Each row has a class, written after it, and each block has its own classes.
[   9   60  -19  102  -67  221  -56  155  213  112   50  264  -42   57
    5 -124  -86  -30  -63 -254  192   65 -149   16   85 -191  168   -7
  -73 -109   98  129]
sutil
[ 344  -43  256  105 -437  550  176 -329 -116  193 -112 -278 -216   27
  464  288   16   95 -358   86   72 -674 -181  -57  -38  198 -110  284
 -207  -43  772  346]
ruli
[-316   25   88  229 -135 -187   22 -320 -194 -171  110  -38   81  -66
  222  215  -32 -120  -88 -130   -1  103  -67 -145  206  -63   -3  106
 -359  111  240  200]
zodo
[  86   81 -111   31  191 -112   22    8 -109    6  106  465  217  -68
    9 -251    3  -52 -168  147  -41 -125  123  126  213 -541  -68   48
 -202 -212 -330 -175]
bor
[-399    8 -277  101 -143 -340 -132  232  -11  -58 -146 -110  154   13
 -264  390   33   13 -150  368 -115 -176   48 -195   96   11   43 -273
 -179  -36 -149    8]
Tave
[-175   68 -126  129  233   87 -105  -77 -183   58  124  149   46   49
   58   29 -338 -200  242   73   86   42  -90   50  203 -309   83  293
 -174  -17  177 -347]
zodo
[-147 -233  -61  297   27  -15 -172   24  297  -68 -209   -5 -166   95
  111  -52 -138  -31  530  629  191 -203 -208 -179 -217  -53 -360   80
  -43  -65  121   25]
bor
[  61  -90  -54   47    4   98   45  193 -130  225   59  298   55 -243
   64  -82  170    5 -196 -106   31  107   34  116  170  -32  131  231
 -322  -82  105 -133]
ruli
[-225  -53  -58  263  161  -43  -75   71  279   19 -139  191  -13  -67
 -108 -219 -198 -144  118  604   43   16 -228  -68  -94  -60 -196  345
  232  -34 -158  279]
Non
[ 362  -52   -6    9 -211  181  -35   35    0    8 -153  123 -209  160
  286  330   97   33   82 -408  197 -101  -93  -56  -96   84 -299  -18
 -107 -220  418   68]
mam
[-377 -431   91  -96 -239  -35 -187   30  120 -220   55 -121 -254 -339
   54 -164   98 -131  490  510   28 -200 -122  -47 -242  -96 -158  -37
 -473 -355 -173  135]
sutil
[ 217  -25  -25  -47   44   52  -87  142 -381  188   86  461  310 -211
   56 -174  282  -23 -148 -327  170  234  -23   72  209  167  208  212
 -408   87  285 -362]
bor
[ 129 -204  232 -181  400 -129  -85 -236 -379   26 -193  127 -133   66
  420  -30   85  116  -98 -109  -79 -200  196  255  227 -430 -358 -510
 -383 -226 -233   66]
tovaz
[ 208   18   31  -18   10   75 -223 -289  -22  217  375  352  157   19
  159 -109   18   63 -153 -348  -30  -15  -49   10  -27  -94   19  109
  -31  -62  -84  363]
Tave
[ 293  -78   10 -129   67 -102  -76 -206  -27   39  140  393  177 -147
  195 -122  266 -167 -165 -327    2  216  130   84  199  -38  -73  -60
 -368 -138   52 -190]
Tave
[ 349   45   70    7 -143  131  126  291 -376   12 -114  226   75   34
 -189  216 -112    6 -511 -107  -57 -449  154   90  355 -160 -145  207
  495 -114 -332  -41]
ruli
[  27  115  -78  312 -152   23   60  -61 -126   51   63  113   49  -96
   65  201  248 -166  177 -117   -7 -154  178 -117  132  -82  187  143
 -350 -201   90   11]
ruli
[ -72  -78 -178  -29  108 -197  -48    7   56  -23 -280 -256  -45  -65
 -194  195   12   55  109 -152  -64  -63   21  -45  -46  -91  -92 -111
 -209 -113 -221  -24]
bor
[ -17  212 -139   91  -83  -26   80   48  232   15  244  101  -69  272
   17 -248 -298  -78  363  420   65  -41 -322   26 -257  -33   79  218
  130 -123  122  128]
Non
[ 125   -1  -36 -118 -268   37  221  -18  170  185  290   42 -102 -178
   98 -182  155  117   51 -409   57  -26  -91  113    9   27   38  194
   11  -59   83   35]
tovaz
[-388   11  108  114  -74  -27  200  -34  258 -111 -183  -47  -57  -97
 -105  -49  210  -54  -48  460    5 -275  132   10  254   47  -68 -111
  177   84 -369  -48]
tovaz
[-228 -245   22  -25 -352  -93  -92  132  155 -158    6 -114   53   20
  -81  155  270  326   10   85  -14   12 -215 -136  -73  247   86 -208
 -351  -26  -98   54]
ruli
[-297 -140  -16   92 -216  -38 -122  -34  189 -191  -26 -109    6   76
  -14  375   30  163 -166   -8  -17   31   17 -198   83   63  -53 -261
 -176   90  -84    3]
Tave
[-152   34  -58  164 -208   51  -30 -125 -201 -117  173 -326  -81  -86
   85  379 -340 -155  268  266  -20 -433  -67 -291  -87   49 -145  499
   33  117   55  322]
zodo
[ 156  -24  -72   33   23  192 -134  205 -468  154 -109   32 -115  -56
  -43  295 -550 -270  337  -97   74 -136   71  -88   52  -59 -184  474
  160  -80  217  -72]
Non
[-122  134   22  353   21  279  104  257  153   -8  206  -89  -95   32
  326  359   29   13  425  331   64 -241  -42 -450 -118 -189  115  289
  -57  -12  171  195]
mam
[ 247   73 -267  -25  -47  264  -17 -390 -237 -179  -64 -168 -125  -76
  -64  360 -336 -200 -378   16 -117 -366  102  118   75   90 -208  473
 -218    8 -129 -159]
Non
[-101  -15  -25  -40   10 -287   54  115 -108 -159 -108 -184  112 -100
 -100   21   91 -236 -143  247 -100 -166  193 -167  273   42   24 -251
 -254  134 -232  -32]
mam
[-479 -226  -35   72   48  -79 -153  225  -48 -139  -99  -25  -10 -282
  -35  283    8 -117    5  417  -77   -4   51 -136  217 -245  -51  -47
 -446 -133 -125 -177]
Non
[ 170   66 -114  185  -29  166  131  205 -160 -100   55  383  -24  126
  192  149  355   12 -332  417   24 -205   34   64  130  128  -64  133
 -197  -91  -61   28]
sutil
[ -34 -199   74 -248 -147  117 -152  236 -426   14  -89  -63  -24  -99
 -210  260 -233  -44 -364  343 -209 -347  420    3  190   50 -268  -98
  280   66 -409   21]
ruli
[ -61  -27  -83  451  289 -114   15  -79  126  206 -235   65 -144   90
  109  172  218  -50  305   48   85 -146 -158   12  164   84   49  187
  -19 -141   58   22]
tovaz
[ 128  110  -45  -52  217 -234 -163  -54 -117  277  115  320   74 -241
  214 -205  195 -108 -178  101  -90  -18  304  146 -122   86  152 -161
  -74 -126  -93  117]
tovaz
[-209    4   11  -65  172   47 -335   31  246 -138  -17  375   52  -18
 -149  -90  -29 -244   10  393  104  -37 -271   31  -82   35  -40  112
  131 -164 -428  209]
mam
[-439   19    1  125  -67  -58  -59  -62   49   46 -240  -64   80  -59
 -193  108  116 -101  -14   19   96  -99 -140  -65  184   17   78 -103
 -181   29   17  157]
Tave
[-101 -199  -30  216 -195 -313  -23  182  132   35 -234 -176  -41 -129
  -40  221  124   61 -291  -73    9 -369   33 -122  278 -149   46 -316
 -321 -114  -22  -27]
bor
[ 143 -105  -36  203  293  190 -206  161  196  172 -191   74   18  429
   25  -82 -193  291  -58  346   16  -30  -49  -92  -24  -31   46 -249
  228   83   42 -189]
sutil
[  51  304 -164 -124   79    5  237  -90  -91   80   13   61  -88    2
   78    3   95 -279  316 -115   79   45    5  148 -130   40   -3  172
 -276 -158  134  157]
Tave
[  -5   28 -133  123   93  -13 -112   98 -420 -102  335 -325 -297  120
    8  447 -654 -232  520 -194  -78 -343 -128 -124   29 -419  -36  411
   17 -151 -254  295]
Non
[ -76   43  -91  269  -32   35  135  393  390 -157  105   71  -31  -51
   44  256  220   67  420  507   82 -225 -393 -281 -211   73   50  571
  106 -222 -187  117]
sutil
[-409   79    0   52  -69 -400   30  -83  -19 -194 -224 -131  116 -280
 -115   96  116  -54  -68  -21  -61   76  108  -96  -27  114  104  -91
 -294   31 -235   67]
sutil
[-241 -265 -175  -66  -46  109 -128   75  381    0  167  154   36  -90
 -177  -34  104   58  110  532  -51  273  142  -45  -46  480  -80  194
   86  220 -265 -475]
Tave
[ -51  234  -45  -57  294   97   38  309  129   65  -57  103   45  -88
   60   48  244   19  230   14   96 -112  -46  -67  -72 -220  158  -20
 -235 -147 -245   90]
sutil
[-524  105   35  358  -10  244  -55   88  536   73   33  211 -238   61
  -52  174 -277 -225  229  384   72  255   78  -35 -175  -75  288  133
  472 -237   88  -66]
Tave
[-212    3   58 -191 -124 -203   -1 -174  -54  -85 -168 -313 -130 -160
  -11  368    9 -148 -149 -231  -30 -325  176   32  168   -9 -231 -239
 -128   19 -203   34]
Tave
[-143   26 -171  130  140  -99  -24  168    5  -58 -172 -348 -160   25
  -21  300    1   44   21   56   -4 -231   31  -97  -34   -1   27 -112
  -72  100 -122 -149]
mam
[-102  -75  -77  258   87  -30  -74  114  404   45  208   28 -155   52
  159   64  198   67  311 -138  172  210 -201 -112   -5  174  -83  186
  166  226   42 -157]
sutil
[-159  -60 -151  -44  102  -31 -176   59 -163  -56  104 -152   44   58
 -114  498 -204  -27  -20   30 -189   73 -144 -166   -3  -59   80  131
 -114 -121 -106  224]
Tave
[-315 -476  236  222 -382  253  -81  100  -51 -123  -73 -233 -336 -328
  138 -314   81  128  461   31  168  235  -37  -87 -444  -43   92  -74
 -156 -171  512 -168]
sutil
[  61  275 -220  126  211  -37   38 -181 -101   45    9  341  184  -87
   57 -200   22 -192  245  -98  143  133   -4  109  -35  -35  174  344
 -386  -72  101 -233]
zodo
[ 175 -110   97  109   71  -89   75  522  -17   66 -231  169   35  242
  -48 -307  -56  529  175 -338  275 -150 -347  117   51 -362   62 -149
  277 -105  -41 -567]
sutil
[-124 -154 -180   36 -115 -178   48  -41  238 -106   13  -25    8 -231
  -35   70  237   59 -116   12  -23  -93 -239   -2  110 -104 -239  239
 -209  -98 -112 -148]
sutil
[  30 -104  -76  178  191  160 -175  -44  -22 -155  226  168  -64 -269
  224   45   87  -85 -133   25  -65  115  305 -159  -81 -202 -134  131
 -183   62 -295  106]
mam
[  70   74  -88  171  196  138 -111  147 -218  -61  128  206  -70   45
  -95  -21 -164 -105  210  139    6 -157   46   84  -17 -321  -90  273
  422 -143 -312 -266]
Non
[-137   -2  252  156   68  -78  248   67   -8  -87  144 -138  -72  -28
  550 -292 -282 -194  683  448  164  344 -161 -108 -168 -241  225  106
 -289  -17  899 -616]
ruli
[-105   18  123   90   17   74 -256  -16  232  115  225  233   75  207
   25  -78   63 -153   94  332    4  116  143 -150   54  193  -14 -187
  506  162  -31  135]
zodo
[  87  174  165  -99  338   53  -41  -75 -558  307   17  454  356   49
  -28 -245 -222 -231  164   33   43  -46  208   46  390 -107  -58  272
  142  192  -82 -127]
bor
[ 228  140   31  105   32   95  150  109  360 -195  285   55 -184  296
  166 -328 -190 -312  436   41  247  434 -379    3 -239   33   99  176
  451  -28  420  -44]
zodo
[-350 -411 -132   48 -441  137 -367  -84 -187 -323 -297 -265  -88 -408
 -311  579 -500  -84 -129  -81   28 -296 -132 -227   19   92 -112  434
 -430 -125  -89  -58]
mam
[  48  105   90   97   17 -175  160  104  169   53   39  -10  182  111
  -11  -14   19  140  -79 -381   56   58 -184  -84  243  -37  339  -10
   25   62   17 -108]
zodo
[  52   30  114  267   48   37  -14  331  380  210 -306  431  122  331
   45  -84  326  351  -27  -64  279   -4 -184   31  122   64  252 -327
  143 -135  163 -311]
zodo
[ -90  -17  212  -41 -196   36  126 -167   -9 -198  178 -212 -272 -261
  218  566  -92 -196   33 -156 -149 -130  226  -55  -58   42    5  340
  114 -261 -110   58]
zodo
[  16 -151  -32  -26  -97  -89  -74  -86 -136  -70 -104  -92  208  156
 -260   88  131  115  -90   26 -203 -138   14 -212  193   74  -25 -169
 -144  -17 -300  198]
mam

Next block, with new classes.
[-385 -519  192  -66 -572  509  448 -129  146  399  304  -63   46  -23
  102 -485  -58   46   -3   -8  -17    1   -8   74  -44 -388  -44 -251
    0  -60  185  680]
Zute
[ 129 -227  -37 -222  131  -58  415  241  120  106  405   61   13  144
 -193 -139   11  -65 -306 -299   80 -266  193 -159  163  427  -27 -115
   -4  -87 -207 -394]
Zute
[ -17 -165  295  113  406 -118  144 -600 -459  356  208 -379  334  352
 -123 -332 -102  316  481  569 -353   61  -10 -242 -395   -7  -86 -633
  584  120  -57  -96]
Zaver
[ -12 -255  462   58  342 -202  -76 -522 -396  235  189 -438  412  341
  -19 -321   -6  495  482  480 -314  237   71 -204 -259 -103  -87 -685
  540  -31   -2 -205]
zivak
[-396 -674 -108  -20 -749  458  530 -211  295  682  295  160   57 -107
   54 -510 -334  -85  117  -60 -125   57  -14   14  -38 -574    6  -79
  -74 -120  117  644]
Lef
[-332 -472  170  -62 -771  114   23    9  131  550  215   18  -98   87
  221 -553  -47  329   62 -135 -290   54  -68  -49  226 -322   91 -184
 -182 -525   51  574]
Lef
[-405 -330  203   -8 -800  108   98   29  164  488  240   21 -110   82
  196 -530 -100  227   40 -154 -245   60  -60  -25  272 -406   98 -309
  -78 -483   16  519]
memom
[-234 -561  147 -122   51  218  459 -588  -84  233   -3  245 -125   41
  -92 -134 -412  145  339 -285  121   -8  149 -132  -29   93  -38 -143
  260 -363    9  224]
fetun
[-449 -382  151   11 -628  407  321 -235   45  445  234   85    0   36
   53 -571  -43   99    6 -126 -160   73   53   86  111 -438  -88 -350
   -8 -101  185  552]
Zute
[-344 -681   75  -72 -451  232  250 -511  143  177   30  430   93   26
  221 -101 -151  186  261 -106  169  220  125 -260 -110   81   19  -87
  186 -358  185  183]
Zaver
[-454 -545  150  -98 -660  404  362 -142  109  479  283   94   13   29
  177 -592  -40   71   21  -18 -100   45   44   94  101 -355  -49 -327
 -112 -114   48  579]
Lef
[ -81 -150   24 -273   33  -82  820  186   39   63  351  158   10   39
   82 -226   54  106 -175 -380   68 -151  235  -60  212  317  102 -205
  142 -285 -424 -267]
memom
[ -53 -218  -55 -189  -82   27  688  158    5   92  328  114  110   39
   87 -228  100  202 -190 -308   68  -19  268 -110  104  188   40 -225
  186 -231 -353 -201]
Zute
[-255 -633  175 -227 -125  261  319 -660   29  323  102  227   -9   35
  -85 -125 -397   78  322 -188  170  -11  107 -214 -144  140  -18 -112
  224 -322   47  227]
Vifa
[  -7  -68  280   90  539 -147  183 -655 -482  329  244 -371  281  363
 -136 -328 -303  327  412  456 -353  -48   -4 -283 -272  175  -85 -503
  618   61 -111 -244]
Lef
[-415 -555  -62   35 -637  455  517 -163  217  521  296   71   36  -90
   22 -540 -304  -30  140  -80 -167   50    5   55  -43 -584   16 -181
   10  -49  157  591]
Zute
[-416 -687   86  -51 -442  213  257 -525   95  252   14  335  135  -35
  260 -143  -88  273  265  -65  117  268  149 -259  -70   66    4 -177
  259 -383  156  197]
Lef
[-427 -626   -8   39 -763  424  516 -183  268  607  331  109   80 -120
   34 -529 -261   -6   76  -27  -77  159   83   13    0 -605   29 -224
   85 -214  195  531]
Zeg
[-417 -643  130 -111 -487  261  208 -470   69  215   81  358  120   27
  230 -111 -107  183  278 -111  166  275  153 -222  -59   68   15 -183
  249 -386  187  154]
Zaver
[-286 -459  242   -2 -817  110   36   16  121  470  212   -3  -63  162
  117 -576  -89  362   97 -141 -322   83  -72  -45  174 -456   55 -305
 -111 -451   43  563]
zivak
[ 130 -353  -48 -178  118  -64  457  109   95  134  373  198   11  228
 -235 -113    7  -36 -406 -204   64 -266  209 -226  124  508 -112    8
  -16  -58 -160 -380]
zivak
[ -90 -274  393  114  292 -186  251 -705 -386  389  313 -335  351  356
   51 -355 -109  486  502  473 -245  168   -2 -324 -297 -122   15 -677
  719 -178 -181  -38]
memom
[-345 -666  -24   17 -712  438  543  -40  286  516  344   -4   92  -49
    2 -486 -304  -46   89   36  -54  129   36   56  -18 -649  -33 -142
   60  -97  171  595]
zivak
[-320 -654  -63  -25 -684  538  544  -83  215  529  364   84   34  -40
  -72 -510 -342  -68  133  -44  -81   44    4   40  -57 -633   24 -207
  -33  -32  141  623]
Zute
[-431 -443  213  -15 -604  355  520 -130   -1  475  320   78  -64   53
   93 -611  -71  149  -49 -134 -112   36   55   68   91 -484  -34 -353
    7 -164  137  604]
memom
[ -79 -167  379   52  216 -265  147 -597 -425  271  184 -434  475  276
  185 -420  -89  504  530  373 -482  294  106 -225 -194 -195   11 -761
  552  -77  -48 -205]
Vifa
[-427 -488  231  -15 -691  418  374 -151   62  432  291  118  -52  -11
  159 -588  -65  177  -80 -143  -61   -5  104    2   58 -331  -46 -249
 -139 -215  102  554]
fetun
[  94 -384  -98 -284  -39  -81  455  163  153  148  447  260   59  134
 -117 -137  105 -110 -318 -351  176 -210  226 -214  170  520  -27  -43
  -24 -139 -200 -406]
Zaver
[-291 -525  163 -107    1  192  325 -717  -50  304    5  252  -44  107
  -43 -152 -443  185  271 -163  104   22  109 -169  -18  184  -78 -154
  383 -370   91  212]
Lef
[ -48 -233  401   37  263 -219  141 -536 -453  289  242 -519  479  271
   23 -349 -134  456  524  460 -440  254   72 -263 -282 -196  -38 -741
  613   33   73 -149]
Vifa
[-347 -710  -23  -82 -756  437  499 -143  217  615  299   60   68  -81
   14 -515 -318  -41   68  -88 -142   50   56   65  -64 -584  -19 -139
  -15  -81  171  599]
Vifa
[ 136 -508  -34 -333   48 -229  611   55  129  127  422  252   68  163
  -76 -251  271  -21 -164 -337  156  -61  362   -5  188  319   28  -75
  182 -155 -242 -400]
Zaver
[-439 -702 -130  -34 -820  411  487  -67  213  591  312  129   33  -76
   14 -538 -292 -101  128  -55 -184   64   14   30  -59 -635  -11 -276
  -81   50   18  643]
Vifa
[ 122 -344  -25 -184   23 -235  360  155  139   58  373  132   91  197
    4 -199  390   50 -264 -241   90  -17  295    6  226  236  -27  -79
  180 -105 -224 -402]
Zute
[-214 -641   61 -111   30  219  491 -669  -21  282  -26  354 -111  118
 -109 -141 -355   81  295 -221  179   -5  122 -164 -148  121  -75 -163
  303 -263   21  302]
Zaver
[-378 -463  121   -5 -899  178  113  -33  258  622  253  115  -41   52
  187 -569 -146  222   50 -160 -299   19 -102  -87  158 -412   62 -220
 -207 -448   38  597]
Lef
[-281 -573  105  -62  -10  256  479 -611  -16  171    1  272  -66  -25
    1  -57 -388  100  258 -207  201   32  156 -101  -85   92  -23  -82
  370 -305   82  246]
fetun
[-358 -470  254  -23 -563  336  417  -72  113  516  247  -31  -24    6
  124 -554   -6  148  -52  -48 -191   32   12   32  -33 -465  -24 -281
 -137 -164  149  643]
Zeg
[-348 -454  200   35 -827  148  154   -5  177  533  195   -3  -88    7
  187 -563  -95  322   33 -121 -352   -6  -77 -113  142 -409   71 -245
 -246 -450   65  686]
fetun
[-113 -306  411  143  273 -156  297 -657 -346  406  323 -387  422  285
   89 -393  -23  540  514  485 -218  248   63 -324 -357 -149   -6 -736
  759 -237 -166  -80]
Zeg
[-100 -311  323  137   86 -130  179 -715 -380  334  273 -344  488  280
   60 -305  -94  528  434  584 -203  305   85 -393 -356 -175  -87 -662
  758  -99  -27  -11]
Vifa
[-335 -576  168   17 -259  285  159 -685  -72  353  -60  246   94   72
    5 -128 -293  256  165 -141    0   36   80 -319   -1  220 -195 -256
  242 -362  226  196]
fetun
[ 104 -502   55 -314  107 -194  480  175   97   57  428   98   70  189
   20 -233  305   27 -227 -321  143  -42  333   58  193  285    7  -96
  137 -123 -315 -400]
zivak
[ 184 -444  -87 -215   58 -197  349  126   68   26  292  265  -77  167
  -60 -150  219   -9 -282 -337  166 -130  321  -27  221  343  -11   35
   10  -79 -339 -368]
fetun
[ -29 -196  471  179  264 -130  146 -642 -533  301  296 -420  374  323
   34 -370   14  643  392  473 -184  180   66 -323 -261  -67  -84 -708
  732 -246  -76  -32]
fetun
[-331 -437  214    9 -870   -4   35  142  174  474  317   66  -87  179
  204 -599  -34  300   49 -172 -302  117  -45  -55  204 -499   80 -349
 -123 -449   98  533]
Zaver
[-425 -553  265  -78 -561  469  456 -223   53  405  238   82  -16   45
  127 -591  -24  130   27  -71  -98   50   78  122  -23 -395  -51 -247
 -115 -110  144  589]
zivak
[-364 -400  119  -17 -293  247  113 -795  -48  380 -168  391   -3  116
   75 -110 -244  252  267 -224   -7   62   43 -298   63  322 -137  -29
  239 -534  163  138]
Lef
[-242 -644  134 -147  -26  164  357 -726  105  311   22  306  -37   72
    1 -139 -304   82  365 -174  212   48  119 -198  -84  151  -20 -102
  262 -360  -16  205]
Lef
[ -17 -282  -54 -308    9   15  773  111   43  136  385  221  -10   41
   24 -211   46   50 -158 -350  173 -151  236 -118  149  370   95 -122
   47 -288 -423 -197]
Lef
[-197 -579  122 -111   12  213  419 -650  -55  218    2  315 -126   81
 -141 -105 -447  136  280 -214  132  -51  155 -159  -57  170  -39  -80
  312 -313    7  196]
fetun
[-262 -565  197  -76   -8  268  514 -619   77  297   41  190  -26   26
  -43 -123 -417  134  250 -165  185  -20   97 -164 -223   98  -43 -102
  427 -320   54  250]
Zeg
[  20 -180  469  102  306 -308   81 -531 -435  344  222 -422  400  364
  -57 -397   19  524  476  484 -478  219   33 -211 -206 -273  -38 -780
  561  -31   59 -137]
memom
[ 261 -358  -19 -179   43 -102  363  257   73  112  393  207  -79  215
 -311  -88   76   -3 -467 -302  162 -343  219 -245  214  522 -115   -1
  -71 -154 -143 -363]
fetun
[-409 -568   87  -52 -374  303  162 -451   95  163   33  231   89  -35
  262 -118 -173  208  300 -189  182  262  159 -194  -25   39   40 -146
  263 -419  142  107]
Zute
[-374 -468   45    3 -291  324  212 -745   40  335  -89  286  111   16
    7  -56 -252  178  238 -163   75  108   79 -311  -22  229 -126 -141
  363 -406  172  171]
Zute
[-212 -623  125  -74  163  262  472 -574   63  265   14  335 -194   69
 -145  -57 -410   55  152 -195  260 -101  114 -120 -241  144  -57  -58
  301 -264    7  266]
Zeg
[-388 -498   91  -32 -299  292  364 -761   81  384  -83  389   90   33
   15  -93 -421  208  243 -208   85   30   53 -322  -47  239 -158 -135
  359 -436  123  222]
Lef
[ 180 -380   27 -291  119 -191  481   14   52  144  395  203   13  229
 -100 -220  237   39 -221 -296  171 -150  271  -57  224  405  -24  -41
  144 -206 -296 -367]
Lef
[-351 -467  114  -16 -273  305  219 -759   -6  365 -124  187  147   69
  163  -80 -359  226  202 -155   86   95   41 -310   12  283 -185  -86
  410 -446  182  201]
Lef
[ 111 -339   17 -244   -9 -268  456   50   74   57  398  223   82  242
   -3 -255  321   25 -127 -281  139  -29  292  -52  220  319   -3 -148
  203 -159 -290 -429]
Zaver
[-409 -492  292  -97 -634  414  414 -141   50  396  298   23   27   88
  108 -589  -73  140   22  -40 -146   81   89   90   16 -425  -51 -276
  -57  -86  134  515]
zivak
[-429 -502  255  -63 -637  453  429 -205   63  338  314  -15  133   22
  156 -559 -156  160   41   19  -56  135  101   61   28 -397  -60 -258
   81 -106  211  466]
zivak
